Each row is followed by its class.
[ -1 -37 -30   2  -8 -46 -28  44 -37  10  20 -12 -15   8  59  11   1   6
  -7  11  15   9 -22  14 -20 -10 -73  15 -17   5 -40  16  19  24  10 -23
  12 -43  18  -2  91 -26] -> j_687
[ 29  37  10  -4  41 -39 -46  37 -55  42 -26  11  -7  10 -19   1  53 -39
 -36  40 -11  52  54 -20   9 -23 -56  -9 -85  46 -31  25  10  44  -2 -41
  -6 -22  25 -34  91 -39] -> j_923
[ 37 -52 -46  13  19 -23 -23  43 -21   2 -33  40  35   9  12  -6  26   7
  25 -36 -12  54 -32  -8 -10 -13 -99 -25 -64   5  -3 -36  19 -10 -45 -17
  40 -52  19  -1 -73 -49] -> j_898
[ 18  32  15 -17  38 -25   4  80  -2 -29 -24  12   0 -48 -51 -17 -32  54
 -14  11   6  10  -1 -17  16   0  -2  -1   9   3 -11 -22  -3   4 -32  34
  37  15   1 -42  59 -24] -> j_128
[-20 -49  37  32  23 -44  -9  34 -29 -19   3 -27 -27  54  44  52   2 -65
  -9  -1  21  22   5  49 -15 -27 -83  44  -9   7 -47  10  67   1 -16 -47
   3 -33  36 -32  -2  -7] -> j_923
[ 11 -12 -13   6  41 -34 -52  12 -35 -39 -16  16  -2 -29  30 -19 -27   4
 -25   8   9  52  -5  21   0 -16 -15 -11 -58  40 -10  -3  15  -3  31 -49
 -34 -15  42 -68  39  11] -> j_923
[ 17  19 -11 -17  14  -8   8  55 -45 -12 -28  -9  -9 -30 -35   5 -18   2
 -12 -26 -17  21 -13  -2  -6  17  -8 -22   2 -29  -2 -17  -7 -26 -17  37
  45   9 -10 -24  76 -33] -> j_172
[ -4  -1  -9  23  13  -9  13  12  21  19 -26  -2   4   0  -4   5 -14  18
 -42   5 -25 -11 -40  18  -4   3 -30 -16  26  16  -2  49 -15 -19   7  -1
  13   4 -38  18 -44   1] -> j_687
[  20  -18  -24  -10   56  -21  -11   29  -29   -9   12   27   27   15
  -22  -58   61    8    4    9   34   43   -4   -9   -3  -12  -59   11
 -114   56   32   29   -3   21    4   23   23  -54   -2  -72   17  -32] -> j_332
[ 44  33  -9 -53  19 -31   6  38 -19 -19 -24  -6   1 -30 -51 -26   9 -12
  52 -22   2 -13   2 -25  19  -7   9 -28 -13 -20   6 -18  -4  12 -13  48
  40  18  -4 -36  46 -46] -> j_292
[-12  -6  -2   3   9  -9   2   5  38   8 -33   1  29   0   0  -7  -6  22
 -37  -8 -43   0 -18  10  -2  -8 -29 -21  27  22   4  41 -25 -32  13   6
  16  10 -37  15 -56   3] -> j_397
[ 60  11 -39 -35  12 -41 -21  -7 -53 -39  -3  47  -3  -5  -7 -15  68 -46
 -76 -36 -21  -2  82 -17 -19  19   6 -35  13  -1 -16  40   5  45  20 -40
 -22 -65  45  15  66 -35] -> j_332
[-17  -4   0   8   3  -3   7   2  26   9 -35  -1  28   3   6  -6   6  20
 -38   1 -38   9   0   6  -6  -4 -25 -22  24  30   9  34 -19 -24  22  -6
  11  13 -33   6 -50   5] -> j_397
[ 40  -3 -35  48  88 -47 -14  63   9  -9  -7 -39 -14 -14   5  44  44 -24
 -56  22  25  20  14  20  16  -8 -46  -2 -53  62  -8 -53  20 -24  -6 -20
   1 -29 -10  -3  42 -25] -> j_898
[ 15 -13  24 -47 -30  -8   4  36 -37 -26  38 -14  10 -13 -10  31  -8 -16
  -6  30  30 -10 -15  33 -30  -2  13  -9  28  23 -17  24   0 -11 -20  20
  38  12   1 -63  39 -25] -> j_343
[ -1  -1  -6  19  15 -17  11  10  28   2 -38  14  12   9 -24  -2 -16  20
 -49   2 -49  -2  -1   4   2  -5 -22  -2  18  18  23  30 -17  -9  13   3
  11  15 -38   5 -48  13] -> j_128
[-33  35  32   2  44   0 -38  54 -66 -23  38 -25  17 -15 -29 -22   1 -64
 -38  49  27  15 -24  16  -9  29 -55   6 -37  39 -66  -2 -41  24  11  -3
  30 -32 -18  14 101 -15] -> j_977
[-15 -23  17   8  44 -20 -69  26 -41 -10 -67 -49 -22  -4 -36  -6  10   0
 -19 -32 -25  51  17 -14 -32   5 -34  27 -69  -6  -5 -14  14  -7   2  -7
  12 -13  11 -73  61   8] -> j_172
[  2  32   8 -27  34 -32   8  51 -21  38  27  -1   4 -18 -35  11 -18 -22
   6  11  24  48 -29  28  -8   7 -11  21  27   4 -24 -39 -17   2   4  59
   9  -5 -20   1  26 -16] -> j_923
[ -8  -3  46   1  -2   9   1   3  -5  -1  -6  16  43  20 -32 -29  38 -75
  42 -27  11 -10  16  10 -27  32 -23  -4 -23   6  -5 -30   5  14 -69  20
  36 -60 -13 -28 -27   2] -> j_172
[  3  64   2 -47  47 -22  32  46  -2 -57 -48 -13  23  -4 -18  21  22 -29
   6 -21   7  17  18  11  11 -12 -27 -27 -33   3   4 -25   8  -5 -42  28
  36   4 -12 -63 -17 -13] -> j_898
[-40 -11   0  18  36  11 -23  11 -27  -3  -2  31   0 -22  -5  22  -7 -59
 -61 -32  30 -31  -6  23  24   5 -75  26 -33   8 -12 -46  23 -27 -16  -4
  10 -38 -14 -32  45 -19] -> j_687
[  5 -16 -12   8   6 -12  -1  -4  23  13 -19  16  17   4   0   4  -5   7
 -37  -6 -40  -4 -25   0 -11   4 -22 -30  19  24  -4  47 -32 -13  14   9
  19   5 -26  11 -47  11] -> j_332
[-12  -6 -18 -41  25 -37 -65  20  -5 -38 -33 -33 -17  16 -53  31  -5 -68
 -10  39  17   2   2   9  -7 -25 -36  24 -65  39  18  -5  26 -20  -3   4
  13 -15   8 -49  84   6] -> j_923
[ 13  34  -6 -71  -8 -39  48  34 -13 -49 -36   1   8  11  -4  50 -10 -23
   9 -11  19 -17  -5  40 -16 -13  -9  34  13 -31  45 -13  26  17   4  16
  23  -2 -25 -21  14 -23] -> j_128
[ 17  41  -2 -27 -34  -8  25  38 -14  -8  -2 -36  -7  -4  -5  16  -9 -17
  12  43 -11  44  63  16  -5  14 -12 -29 -52 -19 -27 -27  27  35  32   3
   8  59  27 -78  75 -19] -> j_898
[-15   0   1   1  11  -3   2  -1  28  14 -24   0  27   6  -5  -6   7  13
 -36  -3 -38  -1 -12   8  -2  -5 -30 -14  23  25   7  37 -30 -26  15   7
  11  12 -40  17 -57   1] -> j_397
[ 26  25   6 -25  19 -10  22  56 -20 -25  -1 -22 -10   4 -20  12  13  38
  -7  27   2  12  38  -1 -13  31   8   3 -25  -6  -2 -17  20  25   1  37
  21  -3  13 -45  20 -20] -> j_128
[-24  27 -46 -87  51 -32 -32  53 -26 -62   8 -25  11   7 -54  32  51 -41
 -64  16  -9  -2  34  12 -20   3 -30  10 -40 -38  -3 -16  -8 -28  16  -1
 -21 -10  25  27  93 -31] -> j_977
[-27  -2   1   3  18 -14   7  13  26   4 -24   6  18   5 -20   4  -6  11
 -36   7 -39   3 -25  12  -4  12 -19 -24   2  19  11  26 -11 -18  15  10
  18   9 -40   3 -61   1] -> j_977
[  4  -8  -9   5   9 -10   2  -3  29   8 -39  -8  30  20 -23   0  -5  19
 -45  -4 -29 -16 -13   7  -6  -7  -4 -26  25  20   6  49 -14 -21  13   6
  16  12 -33  14 -49  20] -> j_712
[ 12  -1 -35 -29  31 -25  10  25 -50  38  20  19   2   8 -10   9  21 -88
  -3 -28  25  53 -41  -1  -9 -47 -63  63 -18  -9 -30  11 -28 -13 -29 -19
  -2 -35  18 -38  31 -48] -> j_898
[-25 -16  -1   5   4  -4  16  -1  19   0 -16  16  24  11   5  25 -11   7
 -33  -1 -51   0 -23   8  -5   8 -16 -19  18  15 -10  15 -13   0  -9  10
  11   8 -34   3 -53  15] -> j_436
[-41  19  64  -1   6 -20 -32  42 -61 -24 -34  63  -2 -17  -6 -19 -45  21
  37 -36 -34  48  -6 -18  18  21 -60 -10 -34 -18 -74 -51  56  49 -66 -28
  18 -22  44 -42  63 -16] -> j_436
[ 16  21  67 -30  50  -4 -26  31  10 -19  21 -25 -21 -10 -53  10  14 -25
 -41 -31  21 -34  31  15 -23  11  -4  63  -6 -39  45  83 -12  33  -9  26
 -38 -29 -39 -48  18 -15] -> j_898
[-15   2  -3   6  -3 -24   3   3  27  -4 -36 -10  14  21 -15   9 -13  -6
 -22   1 -39  -3 -17  13  -4   3 -11 -18  23  14   7  25 -14   1  12   9
  16   9 -27  23 -53  15] -> j_292
[ 39  46 -10 -14  39 -50   9  32 -30 -76 -24  25 -34  13  12   8 -44  -2
  34  -3 -13  -6  18   3   3   6  33 -15   5   2  33  21  48  -6 -22  -7
 -15 -44  -5 -17  38 -16] -> j_128
[  8  35   6 -35   1 -18  21  45  -1 -15 -29 -11 -31  13 -30  36  20 -22
 -34  10   9  -4  -6 -13  -2  17  32  22 -39 -25  36  32  29   5 -32   5
  28 -23  -6 -61  47 -51] -> j_977
[-14  35  21 -45  -7 -29 -35  19  -9 -14 -37  -3  16  47  16  34 -61 -53
  31   0  28 -36 -29  12  15 -31  -4  43 -25 -32  13  -8  32  17 -51  28
  10 -46 -14  23  52 -35] -> j_292
[  6   3  -6  20  20 -21  11  10  18   3 -37  16  11  15 -13  -3 -22  30
 -37   4 -49   1  -6   4   2  -6 -17  -5  16  19  26  43 -14  -7  14   5
   6   7 -42  13 -54   9] -> j_128
[ -2  -6  -1  10  14 -18   5   0  28  13 -34 -13  15   6   3   8  -5  18
 -31  -3 -43   7 -19  20 -20   8   2 -18  20  11   1  25 -29  -7   2  15
   8   7 -24   7 -45  13] -> j_172
[-51   3  36  13 -22  15 -22  11   2 -46 -12  44  30   9   1 -17  10 -20
   3   2  -8  15  48  -3  -6  22 -53 -49 -49 -19  -3 -32  27  14 -41 -16
  35   1  12   8  -7   3] -> j_343
[ 20  -4  -5 -25   7 -30  41  66  -8 -53 -19  -5  -7 -21 -34  25 -11  48
 -29  12  -3 -10  -7  11   2   3  -7  14  11 -24 -22  29   0   3 -29  33
  53   5  26 -86  13 -40] -> j_128
[ -1  34  -9 -45  -4 -47  29  51 -25 -52 -62   1  18  -8 -24  46 -22 -35
 -32   8 -29  15   4  15 -11  -7 -11 -33  11  -2 -14  14  28   2 -12   3
  43  14 -30 -26  78 -23] -> j_436
[-12  -8  -2   4  11  -7  -1  -3  31  10 -28   0  26   0  -1 -10   1  20
 -34   0 -36   3 -11   8  -4 -10 -30 -21  17  28   8  39 -22 -29  22   4
  12  15 -38  14 -54   1] -> j_397
[-10  -4 -11  22   9  -8  11   3  25  12 -24  -6   3   4   2   3 -15  13
 -38   6 -24  -9 -29  17  -2   5 -25 -16  24  14  -3  38 -10 -13  12   4
  12  11 -34  10 -48   3] -> j_687
[-24   5   4  -2  21  -5   6  10  29   8 -18   5  15  10 -11   5  -4   5
 -43   2 -40   3 -20   5  -2   6 -13 -27   3  18  11  25 -12 -18  13  12
  14  13 -38   3 -67   3] -> j_977
[  8  24  13 -12   5  -9   5  38  -1   1  -2 -41   4 -26 -34  -9  34  28
 -62  16  15  27   7  -1  -9   0  25  16  15   0 -31  32 -43   3  -4  18
  29   2   1 -47  31 -21] -> j_397
[-27  -1   4  27   0 -25   8  37 -44  -4 -82 -20  22 -29 -60  21   1  27
 -55  23  34  10  47  -4  23 -18 -35  12  -2   1   1  -9  20   3  24   2
  51  52 -30 -44 102 -41] -> j_712
[ 15  20  23 -16  15 -41  16  46   4  -5 -49  14  -3 -41 -33   0   1  32
  -2  -1  -7  26  27  -1  -1   3 -12 -12   5  -7  -5  20  26   8  -2  12
  28   7 -10 -54  25 -55] -> j_397
[ 32  41  36 -14  27 -35  26  69  -4  38 -35  12  -5  -8 -40   3   0  44
  18  -8 -16  -4 -22 -12  13  12  -1  30   0   8  22  -5  17   3 -45   7
  13  -5 -22 -33  37 -30] -> j_128
[ -6  -5  -6  -6  60 -31   7   9  30  16 -24 -18  10  40   4  -7  16 -44
  38  -1  10  -9  -6 -28 -13 -21 -35  15 -31 -27 -39  47   3  -9 -33  24
  20 -29   0   3  -7 -16] -> j_712
[-27 -18  -4   0   9  -5  14  -5  15  -1 -18  21  26   7  -8  20 -13  -1
 -41  -4 -49  -5 -20   7  -3   1 -22 -19  22  20 -10  24 -14  -5  -2  13
  10   8 -36   5 -42  14] -> j_436
[-44  -4  33 -15   5  23  54  53 -38 -28 -33  16  22 -21  -2  21   3  13
  22 -15  12  18   5 -22 -12  -1 -37 -13  12  11  -5 -19  12  11 -32   3
  53   2  -9 -66  22   7] -> j_436
[ 12  23  41 -29   2 -14  22  47 -42 -45 -12   2  17 -18 -52   6 -25 -22
   3 -20 -15 -14  21  18   5  33  17  -6  39 -16 -19 -31  38  13 -31  19
  16  -3 -12 -47  65 -24] -> j_436
[ 19  42   2 -49  16 -41   8  36 -24 -10 -36   5  -9 -41 -31  14 -24 -14
  16 -21   5  11 -32 -12 -19   2  19 -24  33 -40   6  47 -18 -24 -21  41
  32   6 -31   1  35 -20] -> j_923
[  6 -15  -7  12   3 -16  -5  -5  24  10 -17  18  10   8   4   9  -6   6
 -37  -7 -39  -5 -24   3  -9   1 -21 -30  20  21  -1  50 -25 -14   8   5
  16  11 -31  12 -48   8] -> j_332
[ 51  48  17  -5  14 -15   4 -19  -3   3  16 -12  21  32  -1 -60  35 -73
  47  37  66  36  26   6   2  11  67  18 -23  41  10 -49  14  71 -19   9
 -15 -44  11 -25 -27  -8] -> j_923
[-24   2   1   5  13 -10   9  13  23   0 -22   8  13   9  -8   6 -12   8
 -39  -2 -44   4 -25  11  -2   6 -18 -32  13  15  13  30 -11 -18  16   9
  19  12 -43  10 -66   3] -> j_977
[  3  91  -1 -78   4 -46  42  44 -26   3 -45  38  34 -49 -11   0  19  -8
  10 -31   4  31  -6 -10   0  -3  17 -50   8 -27   3   1 -24  -8 -34  25
  31  18 -19 -28  53 -13] -> j_923
[ 10 -12  14 -36 -13 -22  18  50 -23 -26 -14  12  24 -10  -9   0  -4 -18
  10 -16  29   2  17  -1 -21  -4 -32   3   0 -46 -14  15  24   8 -17  21
  40   0  12 -41  60 -47] -> j_332
[ -1  32  12 -37  43 -30  18  25 -38  19 -53   5   5 -14 -25  29 -25  24
 -28 -32   8 -26 -41 -19   5   9  18  22  20 -31 -13  62   9 -42 -35  39
  17  -7 -22 -29  49 -44] -> j_712
[   6  -35   64   28   24  -11  -12    6   37   72   33   -7    2   21
  -22   -8    8   37   19  -23    7    1  -12   22    9   18  -47   17
  -28   12  -62  -41   56   -1  -57   37    4  -15   29   -3 -104   -5] -> j_898
[ 12   8 -52 -32 -32 -34  43  36 -10 -35 -29 -29  -6  -4 -20  20  50 -24
   8  -2  -1  25  34 -17 -12   1 -14 -21  22   4   5 -23   3  11  -8  -5
  46  17  19 -46  53  -9] -> j_898
[ 24 -12 -30 -29 -18 -52 -26  20 -35  -1 -45  32 -12  45  48  17   6 -36
  36 -23 -53  55  70 -31 -27 -17 -42 -43 -54 -13 -27   1  73  16  -5 -35
   6 -34  54 -60  58 -24] -> j_332
[ -9  10  29 -16   7 -13  16  43 -24 -15 -53 -23  11   1 -23  14  36  50
  33  -7 -12 -20  27 -39 -10  39 -15 -23  18 -11 -27   3   6  10 -44  30
  55  -5  17 -19  23 -12] -> j_332
[ -2  29  -2 -29   8 -45  40  58   3 -26 -59 -27  -3 -24 -16  55   0  -7
  27 -28  12  10  23  26 -21  -2  21  23  38 -73  10 -52  -1  12 -24  28
  30 -18  -6 -25  65 -22] -> j_172
[ 31 -48  -4  48  -3 -47 -43  48   8 -17 -36 -24  18 -33 -50 -68 -13 -22
  -5 -27  17  17  54 -10   4 -40 -12  24  29 -19  16  -1  17  -8  13 -16
  26 -25 -23 -27 110 -35] -> j_397
[ 33  17  -1 -30   4 -10  18  73 -21 -14  34   3  -6  -2 -37  13  29   0
 -10   7  24  17 -30  14 -18  30 -10  -6   2   5  -9 -15   6   3 -30   5
  28  -6   4 -33  33 -28] -> j_712
[ 12   8  41  -4  14  18  -2  55 -30 -19  28 -13  -9  18 -22   0 -12  10
  36 -18   6 -32  -7   6   4   5 -25   2   4 -10  25  14   4 -14 -22  19
  16 -13 -20  -9  44  -1] -> j_332
[-22 -25 -16 -31  52 -78  -1 -17  -7  -3  24  41  28   2  11 -28  27 -31
 -26 -72 -33 -32 -16  17  18   7 -44 -15   5  53 -39  -7  33  -5 -14  45
   4 -59 -25  -7  28  13] -> j_436
[  0  -3  -6   6   0 -15   7  -5  42  17 -33  -1  26   6  -4   5  -7   4
 -40 -11 -40  -2 -11   6   0   0 -25 -25  17  21   2  30 -13 -11  -3   9
  11  23 -29   4 -67  11] -> j_898
[  3  -6  -2  10  -2 -12   9 -10  38  20 -24  -2  15  10  -8   5  -6  -2
 -29 -15 -37   2 -19  11  -1   1 -31 -21   8  19  -1  27 -10  -8  -2  12
  15  21 -30   0 -80  10] -> j_898
[  1  -4 -10   2   5 -11   3  -4  28   1 -49  -4  32  16 -24   8  -9  18
 -44  -4 -26 -18  -3  12  -6 -10  -8 -26  24  13  12  47 -10 -14  17   7
  17  12 -36  16 -43  15] -> j_712
[  6  -5  -3  13  -4 -10   8  -4  39  24 -23  -7  20  14  -3   2  -3   4
 -31  -8 -39   2 -14   8  -1   4 -27 -22  11  28   6  25 -12  -6  -1   9
  11  18 -32   2 -72  14] -> j_898
[ -2  -4 -10 -20 -12   2  24  27 -30  -6 -11  14 -12   7  -7  45  12 -13
 -28   8 -13  21   5  -9   2   2 -16   4 -22   3  -6 -11  18  32 -18  11
  35   1   0 -68  31 -31] -> j_436
[-18 -30  15  14  10  -7 -26  54 -34 -33 -16  28   2 -16 -10  -9  20  17
 -80   6   4  33  21  -1  10  -9 -74 -19 -38  47 -43  -6  26  40  -3 -41
  50 -33  49 -62  23 -29] -> j_977
[  8 -14  -9  13   4 -14  -2  -1  23   8 -26  14  19   6   7   2  -6  10
 -31 -10 -40  -1 -22   0 -14   6 -19 -35  18  14  -3  43 -25 -13  11   3
  20   7 -28  19 -47  12] -> j_332
[ -2  -4   1   4   6 -14  11  -1  21  24 -40  -8  23   6  -3   3  -6  25
 -26  -6 -46   6 -15  18 -23  11   2 -22  21  10   2  26 -26  -8   5  19
  10   4 -23  14 -41  14] -> j_172
[-28  19  29   3  -2 -14   4  29 -31 -27  -9   8 -21   3 -29  16 -29 -23
  15  18  21  35   3  12 -12   7 -24  -9  10   0   1  10  25   1 -11  13
  27   2  -7  -9  15   3] -> j_923
[ -1  41  11 -51  35 -40  15  82  -3 -13  12 -24 -38 -36 -21   1  20  22
 -12   8  -7  48 -32  -9 -20  23  -6 -11  20  21 -38 -14 -15  36  13  11
  33  14  13 -42  52  -9] -> j_977
[-17  -1  -1   8  13  -7   6  13  27  10 -25   7  12   7 -10   6 -15  11
 -35   7 -39   6 -26   5  -4  10  -8 -28   7  17  14  18  -6 -20  15   4
  16   9 -36  13 -61   0] -> j_977
[  3  24  11 -39 -14 -21  32  38  -9   5  18   8  10  23   3  26   2  11
  38  21  21 -20 -15  11   4  20   6 -12 -15  -6 -13  -3  23  15 -46  54
  30 -25  11  -8   3 -38] -> j_292
[  4   9  -7 -59   7   6  15  30  36 -26  19 -34   1 -26 -22  36  39 -17
 -14  32  41 -11  14  20 -21 -12  -3  -9 -15  18 -13 -25 -16 -12   2  32
  36   4   9 -41   9  -6] -> j_397
[-21 -27 -39  21 -14  -9  -6 -13  61  23 -34  12 -18  27  36  24   4   8
 -25   1 -25 -24 -12 -26   0  24 -35  -9 -14 -50 -28  -1  22   2 -35   5
  22 -19  24  52 -45 -20] -> j_687
[-24   4  -4   2  20 -12  12  16  22   4 -22   9  15   8  -7   7 -13   6
 -39   3 -41   7 -32  11  -1   7 -15 -19  12  15  13  28 -16 -17  15   8
  15   7 -40   1 -59  -3] -> j_977
[  2 -18   3 -49   3 -19 -11  24 -37 -19  51  17  20  60  14  48  -1 -88
  -1  -6  15 -33   8  20  -6  14 -15  19   6   9 -21 -57  80 -13 -74  33
  -2 -53   0   7  41 -42] -> j_436
[ -9  33  20 -31  -1 -17  31  37  11 -37 -44 -15   9   6 -29  29  -9 -41
 -15  27  26  10   3  21  -2  14  21  22   9  -1   9 -12  22   4 -34  10
  22   3  14 -67  13 -11] -> j_923
